Below are the code and all the weights of a small trained network. Each question names an input and a class and asks about switching units off, where a switched-off unit gives its printed mean instead of its output.

import numpy as np


def w(rows, s, z=0):
    codes = np.array(rows[::2]) - 128.0
    scale = np.full(codes.shape[1], s)
    scale[-1] = z or s
    return codes * scale


def norm(h):
    return h / np.sqrt((h * h).mean(-1, keepdims=True) + 1e-5)


def f(y):
    return y / 2 * (1 + np.tanh(0.7978845608 * (y + 0.044715 * y**3)))


def log_softmax(a):
    a = a - a.max(-1, keepdims=True)
    return a - np.log(np.exp(a).sum(-1, keepdims=True))


def net(x, mask):
    res = np.array(x, float).reshape(1, 5) / 4 @ E
    u = 0
    for l in range(3):
        y = f(norm(res) @ A[l][:, :-1].T + A[l][:, -1])
        res = res + np.where(mask[u : u + 9], y, B[l][:, -1]) @ B[l][:, :-1]
        u += 9
    return log_softmax(norm(res)[-1] @ U[:, :-1].T + U[:, -1])


A, B = {}, {}
E = w([
[133,147,183,132,71],'x0',
[202,251,145,126,186],'x1',
[76,186,41,204,64],'x2',
[207,106,63,89,85],'x3',
[127,127,125,125,128],'x4',
],0.012)
A[0] = w([
[123,89,29,153,199,48],'0.n1',
[142,216,80,111,156,43],'0.n2',
[254,102,44,89,70,2],'0.n3',
[156,65,48,157,228,110],'0.n4',
[152,150,246,180,35,83],'0.n5',
[111,115,48,144,248,80],'0.n6',
[206,99,72,134,110,45],'0.n7',
[146,158,190,104,4,46],'0.n8',
[214,129,143,106,12,55],'0.n9',
],0.011,0.0082)
B[0] = w([
[127,142,136,96,69,162],'0.n1',
[157,107,149,160,105,204],'0.n2',
[55,118,72,116,252,255],'0.n3',
[130,144,173,91,58,222],'0.n4',
[103,147,110,55,118,218],'0.n5',
[99,186,166,58,65,194],'0.n6',
[53,161,119,124,207,164],'0.n7',
[132,152,118,84,75,157],'0.n8',
[101,126,108,93,157,198],'0.n9',
],0.017,0.0031)
A[1] = w([
[119,20,97,175,73,69],'1.n1',
[136,63,114,161,112,39],'1.n2',
[228,197,122,183,195,84],'1.n3',
[137,166,108,51,160,45],'1.n4',
[167,54,226,149,210,115],'1.n5',
[217,240,77,122,129,70],'1.n6',
[119,150,74,255,101,46],'1.n7',
[70,174,79,210,105,148],'1.n8',
[14,163,209,163,174,2],'1.n9',
],0.013,0.0098)
B[1] = w([
[107,109,236,210,183,167],'1.n1',
[89,113,145,132,143,119],'1.n2',
[69,60,163,184,129,203],'1.n3',
[101,172,150,125,81,162],'1.n4',
[219,136,68,111,81,225],'1.n5',
[102,135,212,143,170,224],'1.n6',
[193,105,70,122,81,172],'1.n7',
[222,131,101,82,126,254],'1.n8',
[60,114,28,84,252,166],'1.n9',
],0.015,0.0062)
A[2] = w([
[223,123,130,72,39,81],'2.n1',
[63,153,90,78,191,92],'2.n2',
[163,75,68,112,208,103],'2.n3',
[128,112,250,212,109,152],'2.n4',
[59,12,79,100,50,132],'2.n5',
[50,161,74,167,155,3],'2.n6',
[78,176,167,65,44,26],'2.n7',
[110,77,111,153,129,22],'2.n8',
[81,209,58,241,74,199],'2.n9',
],0.013,0.0058)
B[2] = w([
[153,143,74,196,71,254],'2.n1',
[78,158,53,147,127,227],'2.n2',
[109,161,70,172,145,228],'2.n3',
[33,23,130,153,84,234],'2.n4',
[145,236,205,138,182,230],'2.n5',
[126,117,67,115,157,139],'2.n6',
[40,192,98,173,67,181],'2.n7',
[124,137,127,148,163,121],'2.n8',
[210,68,219,5,180,177],'2.n9',
],0.014,0.0065)
U = w([
[110,137,63,101,248,110],'0',
[115,73,222,220,164,99],'1',
[113,198,162,15,52,71],'2',
[121,116,82,172,113,253],'3',
[244,81,72,117,101,78],'4',
],0.018,0.014)

Each question gives the input, the list of numbers given to net, and the class t.
The units are the neurons (one row each of A and B). Each row of codes is followed by its name. A weight is (code - 128) times the scale printed after its matrix; where a second scale follows, it is the last column's (A, B and U).
mask holds one flag per neuron, layer by layer. A switched-off neuron (its flag False) gives its mean, the last column of its row in B, instead of its output. The means were averaged over made-up inputs and are rounded, as every weight is.
A unit's drop is (log p(t) with every unit on - log p(t) with that unit switched off) / (log p(t) with every unit on - log p(t) with every unit switched off).
The circuit of an input: a set's keep is (log p(t) with only the set's units on - log p(t) with every unit switched off) / (log p(t) with every unit on - log p(t) with every unit switched off). Starting from the 12 units with the biggest drops (on a tie, the unit counted first), units are removed one at a time, each time the one whose removal leaves the highest keep (on an exact tie, the one counted first), for as long as the keep stays at least 0.8.
circuit, biggest first: the units of the circuit, biggest drop first
most important unit: the unit with the biggest drop
top k neurons: the k neurons with the biggest drops, biggest first
top k neurons in layer l: the k neurons of layer l with the biggest drops, biggest first
drop of u: that unit's drop, to one decimal
input [5,-8,-3,7,-7], class 1: circuit, biggest first : [1.n1]
input [-1,8,-7,-2,-5], class 1: circuit, biggest first : [1.n3; 1.n8]
input [6,-8,-8,-8,-5], class 0: top 3 neurons : [1.n9; 0.n4; 1.n5]
input [0,-3,-4,4,0], class 0: top 2 neurons : [0.n3; 1.n8]
input [-6,0,7,3,5], class 4: top 3 neurons : [1.n8; 2.n1; 0.n5]
input [-3,-8,8,8,2], class 0: top 3 neurons : [2.n5; 1.n1; 1.n5]
input [-7,-6,-1,-4,2], class 2: circuit, biggest first : [0.n6; 0.n4]
input [2,5,7,6,-3], class 4: top 2 neurons : [1.n7; 0.n2]
input [-8,4,-5,7,7], class 2: top 4 neurons : [0.n4; 0.n6; 1.n4; 1.n9]
input [-5,-2,0,6,-2], class 0: top 2 neurons in layer 0 : [0.n3; 0.n7]
input [-3,-7,4,6,3], class 1: circuit, biggest first : [1.n1; 2.n5]
input [-7,2,7,-3,4], class 2: circuit, biggest first : [0.n6; 2.n9]
input [7,-7,3,-6,-2], class 1: top 2 neurons : [0.n3; 1.n1]
input [0,-7,8,7,-5], class 4: circuit, biggest first : [2.n9]
input [-8,-5,-7,8,-4], class 0: circuit, biggest first : [1.n8; 2.n5]
input [6,-6,-2,0,-6], class 1: top 2 neurons in layer 0 : [0.n6; 0.n4]
input [-7,2,5,7,4], class 0: top 2 neurons in layer 0 : [0.n3; 0.n7]
input [7,-5,-4,-5,-2], class 2: top 2 neurons : [0.n5; 0.n3]
input [-3,1,-7,-5,7], class 3: top 2 neurons : [1.n5; 2.n1]
input [4,-2,6,5,5], class 4: most important unit : 1.n8
input [5,5,8,7,5], class 4: top 3 neurons in layer 2 : [2.n9; 2.n5; 2.n2]
input [4,4,-3,2,3], class 1: top 3 neurons in layer 1 : [1.n6; 1.n8; 1.n5]
input [1,-7,-3,7,6], class 0: top 2 neurons : [0.n3; 0.n9]
input [-5,-4,-3,1,1], class 2: top 2 neurons in layer 0 : [0.n4; 0.n6]
input [-8,0,-7,3,5], class 2: top 2 neurons : [0.n6; 0.n4]
input [3,-3,-5,2,3], class 4: top 2 neurons : [1.n5; 2.n7]
input [-4,-6,-6,-8,-2], class 0: circuit, biggest first : [1.n9]
input [-5,0,0,6,-6], class 0: top 2 neurons : [0.n3; 0.n7]
input [3,-3,-5,-4,-8], class 3: top 3 neurons in layer 1 : [1.n5; 1.n8; 1.n9]
input [-7,-7,-5,8,8], class 0: drop of 0.n3 : 0.6
